Below is a small trained network, with its code and all its weights. Each question gives an input and a class and asks what happens when units are switched off, that is, made to give their printed mean instead of their output.

import numpy as np


def w(rows, s, z=0):
    codes = np.array(rows[::2]) - 128.0
    scale = np.full(codes.shape[1], s)
    scale[-1] = z or s
    return codes * scale


def f(y):
    return np.maximum(y, 0)


def log_softmax(a):
    a = a - a.max(-1, keepdims=True)
    return a - np.log(np.exp(a).sum(-1, keepdims=True))


def net(x, mask):
    res = np.array(x, float).reshape(1, 7) / 4 @ E
    y = f(res @ A[0][:, :-1].T + A[0][:, -1])
    res = res + np.where(mask, y, B[0][:, -1]) @ B[0][:, :-1]
    return log_softmax(res[-1] @ U[:, :-1].T + U[:, -1])


A, B = {}, {}
E = w([
[3,210,97],'x0',
[121,56,24],'x1',
[129,127,131],'x2',
[128,130,129],'x3',
[130,129,126],'x4',
[203,181,60],'x5',
[126,126,131],'x6',
],0.0049)
A[0] = w([
[76,201,124,169],'N0',
[58,38,165,78],'N1',
[169,214,243,19],'N2',
[214,126,200,112],'N3',
[200,79,167,7],'N4',
[247,254,32,73],'N5',
[103,59,20,42],'N6',
[122,64,63,58],'N7',
[66,93,235,115],'N8',
[68,182,95,19],'N9',
[183,114,161,204],'N10',
[149,204,59,135],'N11',
[157,184,207,45],'N12',
[66,71,162,226],'N13',
[213,30,158,15],'N14',
[41,54,184,54],'N15',
[144,198,206,9],'N16',
[143,167,184,58],'N17',
[88,150,96,255],'N18',
[104,64,33,49],'N19',
[65,130,68,123],'N20',
[17,202,67,14],'N21',
[130,26,32,69],'N22',
[17,195,97,87],'N23',
[85,95,46,123],'N24',
[180,229,213,114],'N25',
],0.0068,0.0037)
B[0] = w([
[186,123,134,210],'N0',
[89,95,82,168],'N1',
[69,152,186,172],'N2',
[161,105,121,197],'N3',
[160,60,176,152],'N4',
[54,64,51,218],'N5',
[77,159,188,174],'N6',
[107,138,168,158],'N7',
[107,112,65,194],'N8',
[152,56,164,145],'N9',
[175,147,110,227],'N10',
[118,125,73,188],'N11',
[94,146,162,155],'N12',
[132,171,53,239],'N13',
[168,32,191,182],'N14',
[77,90,85,165],'N15',
[87,136,185,147],'N16',
[106,140,156,143],'N17',
[192,210,115,254],'N18',
[77,146,179,168],'N19',
[154,112,149,176],'N20',
[154,6,188,179],'N21',
[107,160,173,194],'N22',
[160,47,179,202],'N23',
[111,172,151,183],'N24',
[96,172,144,208],'N25',
],0.024,0.0036)
U = w([
[176,114,98,254],'0',
[169,114,95,244],'1',
[215,26,172,5],'2',
[34,161,197,39],'3',
[59,51,2,17],'4',
[221,153,80,142],'5',
],0.0069,0.0066)

Each question gives the input, the list of numbers given to net, and the class t.
The units are the neurons (one row each of A and B). Each row of codes is followed by its name. A weight is (code - 128) times the scale printed after its matrix; where a second scale follows, it is the last column's (A, B and U).
mask holds one flag per neuron, in row order. A switched-off neuron (its flag False) gives its mean, the last column of its row in B, instead of its output. The means were averaged over made-up inputs and are rounded, as every weight is.
A unit's drop is (log p(t) with every unit on - log p(t) with that unit switched off) / (log p(t) with every unit on - log p(t) with every unit switched off).
The circuit of an input: a set's keep is (log p(t) with only the set's units on - log p(t) with every unit switched off) / (log p(t) with every unit on - log p(t) with every unit switched off). Starting from the 12 units with the biggest drops (on a tie, the unit counted first), units are removed one at a time, each time the one whose removal leaves the highest keep (on an exact tie, the one counted first), for as long as the keep stays at least 0.8.
units of the circuit, in order: the units of the circuit, biggest drop first
unit that matters most: the unit with the biggest drop
top k neurons: the k neurons with the biggest drops, biggest first
drop of u: that unit's drop, to one decimal
input [0,-8,7,1,-7,0,-2], class 3: unit that matters most => N2
input [-3,-6,-4,-4,-4,-7,-5], class 4: top 2 neurons => N8, N15
input [7,8,3,-4,-1,2,-3], class 3: top 3 neurons => N6, N19, N24
input [-5,8,1,4,-4,-7,-5], class 3: top 3 neurons => N22, N6, N19
input [-5,-4,4,0,6,-6,-4], class 4: units of the circuit, in order => N8, N18
input [5,-8,8,-3,-1,1,-7], class 3: top 2 neurons => N2, N25
input [-6,-2,0,5,6,-7,-5], class 4: top 4 neurons => N8, N18, N1, N15
input [-6,-7,1,-6,4,4,5], class 3: top 3 neurons => N2, N25, N12
input [-6,-8,3,6,-3,-6,2], class 3: top 4 neurons => N2, N25, N12, N16
input [7,-7,-5,4,-3,-6,2], class 2: top 3 neurons => N23, N21, N0
input [-8,6,-3,-3,6,-1,-3], class 2: top 2 neurons => N14, N4
input [-5,-7,5,3,2,5,-3], class 3: units of the circuit, in order => N2, N25
input [-3,-7,-7,-4,4,-5,2], class 3: top 4 neurons => N2, N25, N12, N16
input [8,0,-5,2,1,2,6], class 2: units of the circuit, in order => N21, N23
input [-1,7,8,-5,-5,-8,7], class 4: units of the circuit, in order => N1
input [-7,2,-6,-2,4,5,3], class 2: top 2 neurons => N14, N13
input [7,-5,0,5,2,-5,5], class 2: top 2 neurons => N23, N21
input [-8,-6,0,2,-5,6,-6], class 2: top 4 neurons => N14, N4, N13, N3
input [-4,7,-6,5,6,8,-5], class 4: top 2 neurons => N5, N11
input [7,6,0,6,3,-2,-5], class 2: drop of N9 => 0.1
input [-3,-4,1,3,2,-7,-4], class 4: drop of N20 => 0.0
input [-4,8,-8,-3,0,-3,-2], class 3: drop of N6 => 0.2
input [7,7,-3,2,-1,-5,-4], class 2: drop of N23 => 0.5
